Below are the code and all the weights of a small trained network. Each question names an input and a class and asks about switching units off, where a switched-off unit gives its printed mean instead of its output.

import numpy as np


def w(rows, s, z=0):
    codes = np.array(rows[::2]) - 128.0
    scale = np.full(codes.shape[1], s)
    scale[-1] = z or s
    return codes * scale


def f(y):
    return y / 2 * (1 + np.tanh(0.7978845608 * (y + 0.044715 * y**3)))


def log_softmax(a):
    a = a - a.max(-1, keepdims=True)
    return a - np.log(np.exp(a).sum(-1, keepdims=True))


def net(x, mask):
    res = np.array(x, float).reshape(1, 3) / 4 @ E
    y = f(res @ A[0][:, :-1].T + A[0][:, -1])
    res = res + np.where(mask, y, B[0][:, -1]) @ B[0][:, :-1]
    return log_softmax(res[-1] @ U[:, :-1].T + U[:, -1])


A, B = {}, {}
E = w([
[108,88,148,89,78,153,27,137,122],'x0',
[49,188,118,55,154,83,110,111,2],'x1',
[185,66,109,43,224,233,118,176,93],'x2',
],0.0058)
A[0] = w([
[122,143,125,99,172,130,161,127,100,157],'n1',
[122,149,130,206,88,90,173,128,169,133],'n2',
[125,139,129,180,101,106,150,127,155,140],'n3',
[121,134,130,122,132,122,131,129,118,170],'n4',
[118,100,129,99,89,148,50,128,130,148],'n5',
[134,125,128,129,132,130,132,130,129,133],'n6',
[119,126,126,146,107,124,127,128,144,123],'n7',
[127,128,127,135,127,129,127,130,130,99],'n8',
[130,118,132,56,190,156,130,130,72,200],'n9',
[188,101,126,143,148,160,146,124,168,134],'n10',
[204,95,127,147,152,165,152,126,178,136],'n11',
[8,192,125,178,54,40,130,113,107,160],'n12',
[95,149,144,106,129,109,122,123,89,157],'n13',
[127,144,127,93,181,135,167,128,94,138],'n14',
[215,104,136,154,169,159,171,132,167,140],'n15',
[118,150,127,211,87,92,171,130,171,134],'n16',
[130,139,126,105,170,136,156,128,105,139],'n17',
[132,87,125,96,79,155,26,129,145,139],'n18',
[179,110,135,215,74,133,146,124,212,252],'n19',
[121,107,130,108,102,142,79,129,127,164],'n20',
],0.013,0.0039)
B[0] = w([
[138,103,105,134,127,65,65,134,124,157],'n1',
[146,161,138,118,152,124,170,51,172,199],'n2',
[138,140,140,123,128,112,147,89,163,169],'n3',
[160,110,126,99,83,99,94,121,118,137],'n4',
[123,117,173,122,159,193,98,125,146,174],'n5',
[134,130,122,131,125,130,129,129,122,130],'n6',
[92,146,138,161,175,144,153,125,140,137],'n7',
[103,139,127,141,154,144,149,131,137,124],'n8',
[206,152,89,84,199,91,131,128,84,210],'n9',
[82,129,79,137,118,160,150,156,118,187],'n10',
[75,121,66,133,106,166,150,163,120,205],'n11',
[93,209,207,105,79,47,145,182,61,238],'n12',
[72,124,93,75,124,135,118,111,134,160],'n13',
[103,120,94,162,184,79,90,134,131,162],'n14',
[142,89,61,102,45,153,155,139,105,206],'n15',
[136,168,136,125,162,124,173,51,176,201],'n16',
[126,118,107,150,165,97,103,134,125,150],'n17',
[135,115,201,128,143,202,69,148,137,191],'n18',
[159,84,128,251,58,88,146,135,144,252],'n19',
[141,113,163,111,129,151,96,131,131,158],'n20',
],0.031,0.011)
U = w([
[119,68,187,190,108,187,72,165,178,77],'0',
[76,75,52,131,62,163,155,209,81,140],'1',
[1,132,113,84,153,172,136,100,170,6],'2',
[160,174,192,164,126,72,168,59,166,108],'3',
[155,113,193,32,182,218,61,133,114,201],'4',
[171,88,62,159,116,141,167,39,197,115],'5',
[40,176,157,33,99,82,117,182,32,146],'6',
[173,111,48,92,229,55,82,128,88,164],'7',
],0.005,0.0022)

Each question gives the input, the list of numbers given to net, and the class t.
The units are the neurons (one row each of A and B). Each row of codes is followed by its name. A weight is (code - 128) times the scale printed after its matrix; where a second scale follows, it is the last column's (A, B and U).
mask holds one flag per neuron, in row order. A switched-off neuron (its flag False) gives its mean, the last column of its row in B, instead of its output. The means were averaged over made-up inputs and are rounded, as every weight is.
A unit's drop is (log p(t) with every unit on - log p(t) with that unit switched off) / (log p(t) with every unit on - log p(t) with every unit switched off).
The circuit of an input: a set's keep is (log p(t) with only the set's units on - log p(t) with every unit switched off) / (log p(t) with every unit on - log p(t) with every unit switched off). Starting from the 12 units with the biggest drops (on a tie, the unit counted first), units are removed one at a time, each time the one whose removal leaves the highest keep (on an exact tie, the one counted first), for as long as the keep stays at least 0.8.
units of the circuit, in order: the units of the circuit, biggest drop first
unit that matters most: the unit with the biggest drop
k most important neurons: the k neurons with the biggest drops, biggest first
drop when u is switched off: that unit's drop, to one decimal
input [7,-6,5], class 0: unit that matters most : n18
input [6,-6,7], class 1: 3 most important neurons : (n11 n15 n10)
input [7,8,4], class 4: units of the circuit, in order : (n18 n5)
input [0,-3,0], class 5: 2 most important neurons : (n12 n18)
input [7,-7,2], class 0: 2 most important neurons : (n18 n5)
input [-8,7,-8], class 6: 2 most important neurons : (n12 n19)
input [-6,8,1], class 7: 2 most important neurons : (n9 n14)
input [6,5,7], class 4: 4 most important neurons : (n18 n5 n19 n20)
input [2,1,2], class 4: 2 most important neurons : (n19 n12)
input [-2,-1,1], class 1: 3 most important neurons : (n16 n2 n9)
input [-5,-1,8], class 7: 2 most important neurons : (n9 n19)
input [-8,-6,-5], class 5: 4 most important neurons : (n15 n11 n19 n10)
input [-3,-2,8], class 1: 3 most important neurons : (n15 n11 n10)
input [-8,-1,2], class 1: units of the circuit, in order : (n15)
input [-2,7,-8], class 6: drop when n12 is switched off : 3.2
input [6,-2,-2], class 0: drop when n9 is switched off : 0.1
input [5,6,3], class 4: drop when n5 is switched off : 0.4
